How the items are linked:
state | le pe zu ro ra zi
HJ | none MF SN BM CP HH
FD | none FG DT ZS LP CP
NJ | BT BD JC JL FS FB
SN | none NQ HJ SM ZB ZS
FP | none RJ ML CP BM PC
NZ | DM MQ FB ZR CC NJ
RH | CC none FM MQ NB FJ
MQ | NZ none GB QR RH BD
JL | ZZ JB MB SD NJ NR
MF | HJ PB NQ BN QL FF
CM | NR none QR GJ GB PZ
LP | none HD PC FD QF FP
PB | MF SC FS JC RM CC
HR | RM none JF SC PZ NB
SM | none BT BM ML SN QF
JC | BN TT NJ MB PB NZ
DM | ZP NZ PF TD FF BT
DT | none DN FD HH PC ZB
JT | FG GJ LT ZL NR RM
NR | HD CM ZR JT FB MB
GJ | JT none NB FM CM HR
SD | TZ JF RM FS JL JT
DN | DT LT FG FF TD TZ
JB | JL none PZ JF BD CM
BT | SM NJ BN ZZ NQ PF
FB | PF GB NZ NR ZL JC
PF | QF FB DM HD QB BN
BM | none BN SM FP HJ ZP
FS | NQ FJ PB NJ SD ZL
BD | NJ none TT JB FJ GB
LT | DN NB JT CC ZR SD
ZL | QB FM CC FB JT PB
HD | LP NR TD FG PF RJ
FJ | FS none SC BD JF FM
ZB | none TZ CP SN ML FD
MB | RJ PZ JL RM JC ZR
QL | CP RM TZ MF RJ DN
QB | ZS ZL FF PF FG MF
ML | none ZZ FP ZB SM LP
FM | ZL none RH GB GJ SC
JF | SD none HR FJ JB GJ
ZP | none DM QF PC HH SM
RJ | FP MB ZZ QL BN TD
HH | none FF ZS ZP DT SN
FF | HH CC QB DM DN NQ
CC | FF RH ZL NZ LT FS
TD | PC ZR HD DN DM ZZ
QF | none PF ZP LP ZS BM
NB | LT none GJ RH QR JF
QR | ZR none CM NB MQ JB
CP | none QL ZB HJ FP DT
RM | QL HR SD PB MB LT
TZ | ZB SD QL NQ ZZ FG
GB | FB none MQ CM FM TT
FG | FD JT DN QB HD QL
SC | PB none FJ TT HR RH
TT | JC none BD PZ SC MQ
ZS | none QB HH QF FD HJ
ZZ | ML JL RJ TZ BT HD
PC | none TD LP DT ZP ML
NQ | SN FS MF BT TZ QB
BN | BM JC BT RJ MF DM
PZ | MB none JB HR TT QR
ZR | TD QR NR LT NZ JL

In the rows, 156 stands for zero.

The rows follow the links: the fewer symbols apart two items are, the more alike their rows tend to be.

Each row is also shifted at random along 7 hidden directions that mean nothing.

Some items, each with a row of numbers:
GJ -> 130 146 145 143 121 185 124 176 168 157 153 161 162 164 178 158 110 147 119 153 170 150 175 165 169 161 157 164 155 176 150 150 124 174 157 172 183 142 156 166 178 167 165 141 150 102 171 157 159 187 161
FF -> 256 146 154 187 190 149 166 131 173 149 133 133 169 172 146 135 192 139 181 171 127 162 146 157 151 156 176 179 160 145 168 173 148 138 139 181 165 176 180 144 144 148 154 192 161 165 123 166 147 110 138
FP -> 87 168 186 169 142 141 179 163 126 138 157 143 144 129 140 169 181 167 125 120 187 167 149 148 159 177 117 143 141 159 133 166 137 140 181 151 118 135 160 172 137 139 146 168 168 135 148 132 132 185 151
PZ -> 149 164 168 143 133 159 155 160 176 163 167 184 156 155 155 151 116 178 158 152 178 164 163 176 179 141 142 132 173 173 156 164 161 169 185 172 131 142 129 155 178 157 185 132 165 154 159 147 162 188 201
QR -> 163 163 144 139 147 158 157 161 157 145 151 143 159 162 162 158 142 148 142 160 154 167 183 174 159 144 182 173 160 155 153 167 132 161 144 167 181 118 128 147 192 113 166 122 142 132 183 151 168 135 114
HD -> 82 167 160 149 150 135 163 126 141 171 125 160 137 153 162 149 167 154 164 141 167 151 159 162 155 145 124 143 142 172 162 172 177 167 147 162 147 152 159 189 164 137 170 144 164 141 138 140 131 167 135
QL -> 160 156 159 156 130 153 156 183 171 148 181 180 164 179 149 127 142 153 168 144 158 148 155 168 154 169 128 154 165 166 149 171 143 149 165 165 149 162 170 159 172 147 176 159 161 154 158 141 144 160 178
LT -> 129 164 175 156 115 165 159 156 177 146 176 179 137 171 138 159 149 159 150 170 135 158 166 145 156 188 146 139 172 150 151 152 177 154 163 167 142 159 151 140 162 156 164 160 145 172 170 149 185 172 162
HH -> 181 143 162 175 168 153 178 164 153 148 190 190 209 130 131 158 119 152 118 153 159 144 123 150 130 160 148 145 182 151 182 147 121 160 155 174 125 155 187 144 147 162 181 122 144 148 138 133 158 163 211
TT -> 187 157 154 149 160 157 148 163 149 166 169 158 151 131 170 163 149 182 144 146 174 143 156 148 166 152 161 145 147 158 157 169 169 149 184 151 136 147 142 129 159 159 155 126 161 186 172 162 157 184 148
DT -> 134 166 185 172 137 130 181 183 150 146 205 186 168 150 121 165 158 166 147 154 143 161 138 143 145 195 119 152 173 159 167 133 169 158 155 158 136 151 165 149 142 163 152 139 142 204 161 135 158 158 181
NB -> 155 158 161 142 122 184 147 162 186 151 170 165 157 170 151 153 116 148 130 163 141 162 163 171 156 154 177 165 173 144 155 150 126 166 162 185 168 145 138 140 186 145 169 132 152 139 166 144 183 166 166
QB -> 182 151 133 158 164 96 150 154 152 179 150 124 143 164 160 123 164 147 184 151 156 129 139 151 156 137 155 171 132 170 178 181 139 158 137 156 104 165 176 174 126 163 161 180 157 167 124 157 137 131 145
FG -> 138 156 149 156 135 163 143 145 156 175 140 170 158 164 161 159 141 143 149 141 145 152 150 154 144 173 125 144 156 173 153 155 175 152 128 170 168 162 182 169 160 154 168 153 166 130 141 150 141 176 157
JB -> 149 164 157 140 156 159 136 145 169 188 118 164 139 173 173 176 150 137 163 186 139 175 187 165 163 140 184 166 162 172 168 150 215 169 118 163 203 152 119 165 200 138 160 115 154 172 177 158 164 130 109
ZS -> 172 142 124 161 174 125 154 168 129 167 155 129 172 144 160 142 157 123 133 145 160 133 141 144 139 140 159 163 148 177 176 156 115 160 127 168 162 146 181 181 145 148 160 129 154 111 143 148 132 133 132
JT -> 158 163 175 156 132 172 118 174 154 133 169 164 137 165 173 160 165 179 138 141 180 154 172 151 168 207 131 133 126 147 119 147 131 155 180 144 141 153 172 156 117 194 141 219 153 138 157 160 160 193 162
FS -> 156 156 156 170 144 155 130 154 148 153 183 156 135 164 154 180 152 172 161 164 148 142 164 142 156 170 184 150 146 148 158 142 166 146 161 138 153 164 172 154 126 195 141 183 151 180 157 184 189 159 153
DN -> 124 163 201 188 119 200 173 112 191 153 132 166 141 187 141 173 195 163 185 167 150 182 165 141 171 190 129 142 163 129 132 169 171 139 162 172 169 176 166 146 150 154 135 224 158 162 127 146 161 191 167
NR -> 125 163 160 133 146 159 138 184 171 154 175 191 160 179 189 128 96 169 167 154 179 164 164 200 176 147 134 139 158 174 148 171 119 187 176 141 122 149 161 183 164 175 195 159 163 143 181 167 159 183 212
GB -> 230 145 129 137 181 175 151 159 137 179 158 187 185 121 171 158 101 161 118 147 162 140 144 164 147 128 174 123 161 177 171 148 164 178 157 164 169 136 147 149 164 170 192 101 148 127 161 159 161 178 178
BT -> 167 162 189 176 180 157 181 90 156 165 135 162 152 155 158 178 198 202 197 161 147 173 134 165 154 143 145 116 151 128 159 162 196 155 174 135 115 176 165 158 106 190 145 230 156 196 122 171 163 181 197
MF -> 190 137 127 166 154 170 168 143 170 161 138 136 176 155 155 130 147 143 157 153 169 115 138 165 157 144 153 167 170 160 149 180 129 160 156 188 170 169 189 148 172 142 149 164 171 109 126 142 146 148 154

Where do the symbols, taken in turn from left to right, take each start?
Answers are names.
209 152 152 154 160 131 124 193 152 163 195 165 151 151 173 146 139 183 162 149 168 126 137 149 155 172 154 144 137 153 162 146 154 161 164 136 120 172 173 149 124 200 160 165 155 195 158 185 161 157 173
le le zu ro zu pe zi => BN
142 157 144 147 166 173 166 129 177 190 150 198 166 172 168 164 113 158 196 196 135 150 146 174 160 111 183 134 191 163 190 141 204 167 148 160 174 189 149 159 182 182 186 147 154 200 160 174 169 161 223
zu pe zi ro ra => MQ
132 168 155 148 176 114 165 175 118 170 176 167 168 142 154 152 172 164 137 133 160 164 147 146 147 171 126 158 151 178 177 134 179 163 144 142 161 145 156 181 148 143 159 122 146 178 161 151 130 151 139
zu zi zu pe zu pe ra => NJ
139 164 167 156 149 136 188 138 146 145 150 151 134 127 144 162 172 175 170 161 148 147 157 176 148 138 185 157 146 147 162 172 168 143 178 150 99 144 144 139 147 144 150 159 147 191 153 161 182 159 149
ro ra zi zi ra => ZL
151 171 174 148 152 160 155 141 144 170 168 201 163 157 154 171 126 166 149 161 143 177 162 158 141 169 154 111 160 157 158 130 209 167 148 140 164 151 145 155 178 172 171 148 145 173 175 166 175 190 164
ra ro pe zu ro le le => QL
135 153 149 143 147 130 116 156 172 185 167 145 126 172 158 162 153 141 179 182 121 147 170 142 155 149 186 188 155 151 194 150 193 159 138 145 168 164 131 154 162 158 148 135 148 210 170 173 183 119 120
ra le pe le le ra => ZZ
192 160 173 157 169 162 138 146 130 165 167 163 154 133 159 189 144 190 139 151 157 165 158 151 164 152 170 120 147 138 163 128 173 168 189 144 139 139 154 146 122 187 145 164 153 163 157 177 179 193 167
ro zi ra zi zu le => NJ
151 161 145 167 171 155 212 106 152 151 126 146 168 118 140 147 157 155 163 168 148 156 143 179 151 128 174 146 170 148 162 166 156 150 151 185 136 149 164 153 170 123 167 144 159 132 131 145 163 152 160
ra zi ro zi le pe zu zi => BT
154 151 168 176 146 175 164 135 145 166 143 163 181 152 153 154 156 151 122 130 170 160 144 151 149 161 117 134 161 167 159 149 149 170 141 169 168 157 181 171 148 166 155 170 161 110 125 134 135 188 175
pe zi zu zi ro le zu zu => ZS
124 157 156 165 130 209 163 140 179 149 157 170 151 159 140 172 138 148 133 170 149 128 155 163 152 150 176 135 169 142 137 154 139 142 174 173 184 166 168 126 177 170 141 165 154 126 163 157 180 178 182
ra pe ro ro zi ro ro zu => HR
141 148 155 172 182 199 190 164 149 109 144 129 185 155 169 162 178 133 135 172 171 182 165 167 163 158 171 186 152 145 135 158 80 156 173 168 208 158 155 174 164 145 139 173 155 98 168 162 149 124 160
pe ro ra zu pe => FB
151 152 126 149 161 178 172 130 159 162 125 139 145 132 166 158 172 149 164 150 179 135 159 160 164 134 176 165 159 151 140 185 170 142 161 172 175 164 144 145 180 140 147 150 177 140 153 157 148 160 133
le le zu zu zu pe => BT
130 158 163 152 120 181 139 169 174 151 177 171 141 158 147 157 144 153 159 149 167 147 163 147 167 181 140 140 166 154 129 160 181 139 163 163 166 162 166 145 169 164 164 158 164 167 164 148 150 183 151
zi zu zu ro le => FF
165 153 143 144 147 130 122 155 172 193 166 154 144 161 168 143 120 163 166 153 150 124 151 160 163 133 160 170 157 169 186 168 159 168 150 166 116 153 145 154 162 173 172 125 157 173 154 152 161 159 162
le ro pe zu le => NZ
